Below is a small trained network, with its code and all its weights. Each question gives an input and a class and asks what happens when units are switched off, that is, made to give their printed mean instead of their output.

import numpy as np


def w(rows, s, z=0):
    codes = np.array(rows[::2]) - 128.0
    scale = np.full(codes.shape[1], s)
    scale[-1] = z or s
    return codes * scale


def f(y):
    return np.maximum(y, 0)


def log_softmax(a):
    a = a - a.max(-1, keepdims=True)
    return a - np.log(np.exp(a).sum(-1, keepdims=True))


def net(x, mask):
    res = np.array(x, float).reshape(1, 8) / 4 @ E
    y = f(res @ A[0][:, :-1].T + A[0][:, -1])
    res = res + np.where(mask, y, B[0][:, -1]) @ B[0][:, :-1]
    return log_softmax(res[-1] @ U[:, :-1].T + U[:, -1])


A, B = {}, {}
E = w([
[123,136,119,138,135,125,129,130,134],'x0',
[131,127,129,124,125,131,126,125,126],'x1',
[77,76,139,226,91,119,1,168,73],'x2',
[137,130,137,120,119,126,126,128,119],'x3',
[132,129,124,123,125,128,124,132,128],'x4',
[154,51,47,176,31,56,202,83,101],'x5',
[203,125,170,231,68,225,177,185,200],'x6',
[32,208,173,107,6,98,122,87,241],'x7',
],0.0081)
A[0] = w([
[85,161,176,134,160,155,107,158,106,46],'N0',
[162,46,115,205,152,149,4,167,29,86],'N1',
[101,160,180,86,194,196,76,172,121,125],'N2',
[95,17,154,156,106,109,25,213,125,35],'N3',
[192,28,16,177,74,49,202,80,45,143],'N4',
[209,87,75,148,210,129,140,182,76,67],'N5',
[188,153,192,232,38,198,163,181,237,78],'N6',
[59,151,141,183,42,92,27,143,150,103],'N7',
[93,133,106,93,193,28,91,91,94,86],'N8',
[90,91,75,146,32,80,152,100,135,118],'N9',
[147,163,168,221,76,192,144,199,230,59],'N10',
[230,132,137,173,90,217,125,125,119,124],'N11',
[62,103,63,23,162,39,86,64,52,122],'N12',
[151,205,117,61,116,93,223,81,224,66],'N13',
[207,58,100,123,254,143,137,157,24,48],'N14',
[77,162,199,104,187,203,54,216,103,106],'N15',
[150,164,114,55,140,167,239,121,177,22],'N16',
[128,155,139,120,174,146,92,147,147,19],'N17',
[147,150,186,62,200,194,59,147,134,186],'N18',
[30,198,189,84,31,97,99,68,239,75],'N19',
[75,133,72,60,209,49,76,66,25,123],'N20',
[106,170,119,61,141,24,49,91,131,110],'N21',
[46,160,100,36,188,36,75,56,123,95],'N22',
[195,101,95,180,165,136,99,135,91,42],'N23',
[210,71,126,171,153,188,145,201,120,87],'N24',
[126,186,180,86,226,187,62,162,148,143],'N25',
[168,170,138,32,193,134,232,87,171,71],'N26',
[38,162,180,87,41,105,105,74,242,56],'N27',
[172,160,91,14,164,115,218,79,181,63],'N28',
[190,58,50,129,240,191,133,129,45,58],'N29',
[53,209,207,101,155,150,79,155,191,144],'N30',
[75,112,123,99,168,63,114,112,108,2],'N31',
[40,115,100,66,137,42,88,108,110,86],'N32',
[119,129,105,58,183,51,73,99,96,111],'N33',
[86,213,228,81,227,210,61,177,165,174],'N34',
[126,96,44,189,7,8,204,97,133,137],'N35',
[84,56,137,165,103,130,22,114,88,37],'N36',
[194,115,126,79,195,131,207,103,115,98],'N37',
[154,126,70,144,87,64,167,137,93,114],'N38',
[128,187,170,124,162,157,75,173,138,1],'N39',
[65,121,101,182,148,117,74,180,98,10],'N40',
[66,63,152,202,94,130,29,157,93,123],'N41',
[27,206,135,111,20,109,127,56,219,37],'N42',
[33,137,153,201,39,107,17,132,147,80],'N43',
[183,49,47,175,65,26,171,69,98,105],'N44',
[89,67,93,141,39,59,175,111,173,80],'N45',
[176,114,130,125,229,153,107,167,82,130],'N46',
[222,127,176,221,109,240,171,222,159,148],'N47',
],0.0081,0.0047)
B[0] = w([
[147,103,73,131,111,103,122,105,124,155],'N0',
[242,201,136,51,237,104,222,102,206,222],'N1',
[96,57,82,145,97,99,82,64,86,194],'N2',
[193,173,68,125,166,117,186,90,182,186],'N3',
[62,31,73,113,81,100,19,32,105,238],'N4',
[114,133,179,61,177,103,94,151,122,193],'N5',
[78,145,168,191,39,218,178,183,172,251],'N6',
[228,199,122,60,228,79,205,122,195,200],'N7',
[115,153,146,174,89,166,163,153,148,182],'N8',
[98,58,87,133,121,88,58,82,78,183],'N9',
[95,152,171,195,61,202,171,182,124,224],'N10',
[98,115,127,175,96,191,166,166,123,191],'N11',
[123,170,158,212,43,210,196,184,169,216],'N12',
[203,143,128,82,226,128,168,72,221,205],'N13',
[59,191,190,32,180,68,92,238,69,215],'N14',
[77,63,75,131,113,104,86,48,136,208],'N15',
[225,155,58,141,189,105,187,70,203,184],'N16',
[88,97,127,128,125,132,118,96,126,144],'N17',
[96,80,75,150,93,108,104,56,90,205],'N18',
[43,172,175,32,173,88,67,212,49,239],'N19',
[96,135,177,196,48,214,191,174,161,218],'N20',
[91,95,176,180,61,201,155,167,190,183],'N21',
[108,120,146,207,78,217,183,173,144,203],'N22',
[95,150,186,57,169,89,109,165,152,167],'N23',
[89,135,176,130,97,164,139,187,147,190],'N24',
[93,36,67,144,85,72,66,41,94,209],'N25',
[229,134,104,97,176,119,178,64,233,198],'N26',
[100,194,167,87,158,73,114,221,23,222],'N27',
[234,152,74,118,180,105,206,67,201,195],'N28',
[102,197,165,59,178,91,111,206,52,209],'N29',
[84,66,89,85,116,67,56,94,81,216],'N30',
[105,132,157,136,109,148,141,152,164,153],'N31',
[113,130,160,154,93,212,173,193,151,183],'N32',
[108,138,169,161,91,193,141,156,149,184],'N33',
[86,50,48,164,62,92,61,20,93,245],'N34',
[66,14,86,122,91,126,57,40,110,223],'N35',
[211,137,63,146,177,108,187,90,170,179],'N36',
[208,187,96,80,197,85,189,135,138,177],'N37',
[87,85,113,132,130,108,80,89,149,170],'N38',
[87,34,100,104,98,93,82,29,156,162],'N39',
[135,127,145,105,139,134,155,81,220,159],'N40',
[195,142,88,116,174,111,178,60,199,207],'N41',
[95,211,199,19,191,56,103,229,78,222],'N42',
[254,191,123,72,216,108,222,89,191,208],'N43',
[65,49,102,123,82,112,56,36,117,212],'N44',
[84,85,95,123,116,75,47,96,72,182],'N45',
[70,147,176,74,152,82,73,167,59,188],'N46',
[87,135,181,176,46,239,176,192,189,246],'N47',
],0.0081,0.014)
U = w([
[101,28,88,148,61,114,39,28,77,149],'0',
[116,127,178,205,21,244,173,184,159,107],'1',
[119,167,168,56,181,90,89,192,53,151],'2',
[247,143,100,107,202,126,195,45,199,2],'3',
],0.012,0.0061)

Each question gives the input, the list of numbers given to net, and the class t.
The units are the neurons (one row each of A and B). Each row of codes is followed by its name. A weight is (code - 128) times the scale printed after its matrix; where a second scale follows, it is the last column's (A, B and U).
mask holds one flag per neuron, in row order. A switched-off neuron (its flag False) gives its mean, the last column of its row in B, instead of its output. The means were averaged over made-up inputs and are rounded, as every weight is.
A unit's drop is (log p(t) with every unit on - log p(t) with that unit switched off) / (log p(t) with every unit on - log p(t) with every unit switched off).
The circuit of an input: a set's keep is (log p(t) with only the set's units on - log p(t) with every unit switched off) / (log p(t) with every unit on - log p(t) with every unit switched off). Starting from the 12 units with the biggest drops (on a tie, the unit counted first), units are removed one at a time, each time the one whose removal leaves the highest keep (on an exact tie, the one counted first), for as long as the keep stays at least 0.8.
units of the circuit, in order: the units of the circuit, biggest drop first
top k neurons: the k neurons with the biggest drops, biggest first
drop of u: that unit's drop, to one decimal
input [6,3,8,1,1,-3,0,-7], class 3: units of the circuit, in order : (N1)
input [-2,-7,6,-4,5,7,-8,-2], class 1: top 2 neurons : (N12 N20)
input [3,-8,6,-8,-4,3,-4,6], class 2: top 2 neurons : (N19 N42)
input [8,1,-4,0,-8,-7,0,8], class 2: top 2 neurons : (N42 N19)
input [-2,-5,-3,0,-4,-8,7,-8], class 0: top 2 neurons : (N34 N25)
input [-6,-7,3,4,3,-7,-8,5], class 1: top 3 neurons : (N22 N12 N20)
input [-5,2,6,8,0,-1,4,5], class 3: top 2 neurons : (N43 N7)
input [7,0,4,7,-7,-3,-2,-3], class 3: top 4 neurons : (N1 N4 N19 N35)
input [5,-2,-8,-3,-5,-6,-6,6], class 3: top 3 neurons : (N26 N28 N13)
input [6,2,-2,6,-1,-5,0,5], class 0: top 3 neurons : (N34 N14 N25)
input [-5,-6,0,-1,8,-4,4,-4], class 0: top 4 neurons : (N12 N20 N25 N34)
input [-4,-1,7,4,-8,6,-3,-8], class 2: top 2 neurons : (N14 N1)
input [5,-7,-2,2,7,2,-5,6], class 2: top 3 neurons : (N42 N19 N27)
input [1,-2,-7,-6,-2,7,-8,-4], class 1: units of the circuit, in order : (N12)
input [5,-1,-4,-3,7,2,-1,-4], class 2: top 3 neurons : (N14 N29 N1)
input [4,8,8,-5,7,2,-7,7], class 3: top 3 neurons : (N43 N7 N41)
input [2,-2,6,0,3,0,-6,-2], class 1: top 2 neurons : (N20 N12)
input [-1,-4,-7,-1,-2,-5,-7,3], class 1: drop of N20 : 0.7
input [-3,-4,-5,-7,6,-8,6,7], class 0: drop of N34 : 0.5
input [-5,-5,-2,0,-4,-7,6,3], class 0: drop of N7 : 0.0
input [5,5,-3,6,-7,5,6,8], class 2: units of the circuit, in order : (N42)
input [2,8,-7,-5,-2,8,1,-3], class 0: drop of N4 : 2.4
